Here is a tiny trained network, its code and every weight. The questions are about switching its units off for an input and a target symbol, where a switched-off unit gives its printed mean instead of its output.

import numpy as np


def w(rows, s, z=0):
    codes = np.array(rows[::2]) - 128.0
    scale = np.full(codes.shape[1], s)
    scale[-1] = z or s
    return codes * scale


def norm(h):
    return h / np.sqrt((h * h).mean(-1, keepdims=True) + 1e-5)


def f(y):
    return y / 2 * (1 + np.tanh(0.7978845608 * (y + 0.044715 * y**3)))


def softmax(a):
    e = np.exp(a - a.max(-1, keepdims=True))
    return e / e.sum(-1, keepdims=True)


def log_softmax(a):
    a = a - a.max(-1, keepdims=True)
    return a - np.log(np.exp(a).sum(-1, keepdims=True))


def net(x, mask):
    ids = ['ΓΞΦβεθτ'.index(c) for c in x.split()]
    T = len(ids)
    res = E[ids] + P[:T]
    u = 0
    for l in range(2):
        q, k, v = (norm(res) @ M[l].T for M in (Q, K, V))
        z = softmax(np.where(np.tri(T) > 0, q @ k.T / 3**0.5, -1e9)) @ v
        res = res + np.where(mask[u], z, O[l][:, -1]) @ O[l][:, :-1]
        u += 1
        y = f(norm(res) @ A[l][:, :-1].T + A[l][:, -1])
        res = res + np.where(mask[u : u + 4], y, B[l][:, -1]) @ B[l][:, :-1]
        u += 4
    return log_softmax(norm(res)[-1] @ U[:, :-1].T + U[:, -1])


Q, K, V, O, A, B = {}, {}, {}, {}, {}, {}
E = w([
[129,167,115,114,113,144,148],'Γ',
[125,161,128,117,123,148,132],'Ξ',
[144,164,108,119,92,138,138],'Φ',
[214,157,189,126,216,99,102],'β',
[137,81,129,155,253,72,145],'ε',
[177,84,124,172,224,165,64],'θ',
[103,140,117,134,102,118,84],'τ',
],0.0063)
P = w([
[120,54,157,135,134,101,131],'0',
[20,181,190,109,97,94,153],'1',
[45,183,158,135,110,122,166],'2',
[67,197,108,150,136,121,161],'3',
[54,206,107,156,137,128,149],'4',
[4,200,103,162,131,100,141],'5',
],0.0034)
Q[0] = w([
[210,101,128,116,235,48,61],'0.h1',
[189,60,102,84,163,98,100],'0.h1',
[45,183,36,26,3,155,153],'0.h1',
],0.0074)
K[0] = w([
[117,254,65,161,206,55,96],'0.h1',
[41,254,132,127,140,178,184],'0.h1',
[170,39,217,20,87,210,232],'0.h1',
],0.0051)
V[0] = w([
[3,104,210,93,127,92,39],'0.h1',
[86,64,159,98,201,161,202],'0.h1',
[100,44,82,139,77,85,35],'0.h1',
],0.0044)
O[0] = w([
[228,176,96,213,186,253,172,207],'0.h1',
[131,80,235,202,100,107,128,202],'0.h1',
[229,242,73,114,187,51,124,4],'0.h1',
],0.0047,0.0024)
A[0] = w([
[112,124,186,107,106,143,169,123],'0.n1',
[25,110,76,74,50,150,68,127],'0.n2',
[254,122,13,128,218,167,201,8],'0.n3',
[113,127,155,245,153,160,127,57],'0.n4',
],0.0052,0.0017)
B[0] = w([
[74,171,80,177,93,119,104,182],'0.n1',
[216,157,128,123,100,157,240,183],'0.n2',
[109,205,68,84,220,254,179,165],'0.n3',
[142,121,58,125,73,119,140,252],'0.n4',
],0.0055,0.0035)
Q[1] = w([
[199,148,22,38,180,206,159],'1.h1',
[164,195,82,79,41,120,253],'1.h1',
[167,83,144,232,248,133,114],'1.h1',
],0.0074)
K[1] = w([
[209,189,185,100,67,220,147],'1.h1',
[255,121,164,47,108,55,146],'1.h1',
[66,161,36,115,212,239,51],'1.h1',
],0.0072)
V[1] = w([
[103,151,187,182,88,227,73],'1.h1',
[50,183,193,142,140,88,236],'1.h1',
[166,253,224,151,129,77,26],'1.h1',
],0.0049)
O[1] = w([
[105,89,123,146,182,134,32,251],'1.h1',
[108,91,179,72,221,24,183,227],'1.h1',
[3,190,151,73,152,115,52,176],'1.h1',
],0.0059,0.0021)
A[1] = w([
[107,154,116,19,114,72,151,179],'1.n1',
[117,40,88,221,95,222,84,64],'1.n2',
[102,1,174,107,146,105,195,3],'1.n3',
[40,174,104,36,64,201,134,29],'1.n4',
],0.0072,0.0048)
B[1] = w([
[154,87,112,150,161,138,20,254],'1.n1',
[255,143,201,164,60,151,59,248],'1.n2',
[199,73,235,188,161,102,241,236],'1.n3',
[137,32,167,83,77,181,183,196],'1.n4',
],0.0067,0.0024)
U = w([
[151,84,232,149,183,63,226,24],'Γ',
[196,149,161,203,65,176,45,76],'Ξ',
[185,143,71,2,91,22,122,163],'Φ',
[59,76,146,50,53,210,160,124],'β',
[39,177,38,218,46,57,160,53],'ε',
[38,120,140,105,185,65,15,255],'θ',
[135,198,76,100,232,210,185,119],'τ',
],0.0055,0.00098)

Each question gives the input, a string of symbols that net reads in full, and the target symbol t.
The units are the heads (3 rows each of Q, K, V and O) and the neurons (one row each of A and B). Each row of codes is followed by its name. A weight is (code - 128) times the scale printed after its matrix; where a second scale follows, it is the last column's (O, A, B and U).
mask holds one flag per unit, layer by layer, with each layer's heads first. A switched-off unit (its flag False) gives its mean, the last column of its rows in O or B, instead of its output. The means were averaged over made-up inputs and are rounded, as every weight is.
A unit's drop is (log p(t) with every unit on - log p(t) with that unit switched off) / (log p(t) with every unit on - log p(t) with every unit switched off).
The circuit of an input: a set's keep is (log p(t) with only the set's units on - log p(t) with every unit switched off) / (log p(t) with every unit on - log p(t) with every unit switched off). Starting from all 10 units, units are removed one at a time, each time the one whose removal leaves the highest keep (on an exact tie, the one counted first), for as long as the keep stays at least 0.8.
units of the circuit, in order: the units of the circuit, biggest drop first
most important unit: the unit with the biggest drop
k most important neurons: the k neurons with the biggest drops, biggest first
top k neurons in layer l: the k neurons of layer l with the biggest drops, biggest first
drop of u: that unit's drop, to one decimal
input ε β Ξ θ β β, target Ξ: most important unit : 1.h1
input θ Γ Γ Γ Φ, target θ: units of the circuit, in order : [0.h1, 1.h1, 1.n1]
input θ Ξ Γ θ Γ τ, target θ: units of the circuit, in order : [0.h1, 0.n3, 1.h1, 1.n1]
input Γ θ Φ Γ Ξ, target Γ: units of the circuit, in order : [1.h1, 0.h1]
input Φ τ θ Ξ β τ, target Φ: units of the circuit, in order : [0.h1, 0.n2]
input β Ξ β Φ τ θ, target τ: units of the circuit, in order : [0.h1, 0.n3]
input τ β Γ β Γ, target τ: units of the circuit, in order : [0.h1, 0.n3]
input Γ τ β τ, target Γ: units of the circuit, in order : [1.h1, 0.n2]
input β Γ Φ θ β Γ, target β: 2 most important neurons : [1.n4, 0.n2]
input ε β β Γ Ξ, target ε: top 2 neurons in layer 0 : [0.n3, 0.n4]
input Γ β θ Γ Γ β, target θ: top 2 neurons in layer 0 : [0.n2, 0.n1]
input β Ξ θ ε, target Ξ: 2 most important neurons : [1.n2, 0.n2]
input Φ Φ Ξ, target Φ: top 2 neurons in layer 1 : [1.n1, 1.n3]
input Φ Φ Γ ε τ Γ, target Φ: units of the circuit, in order : [0.h1]
input Ξ β β, target θ: drop of 0.n2 : 0.4
input ε β Γ β Ξ Γ, target ε: drop of 0.n4 : 0.1
input β θ β β β Φ, target β: drop of 1.n4 : 0.7
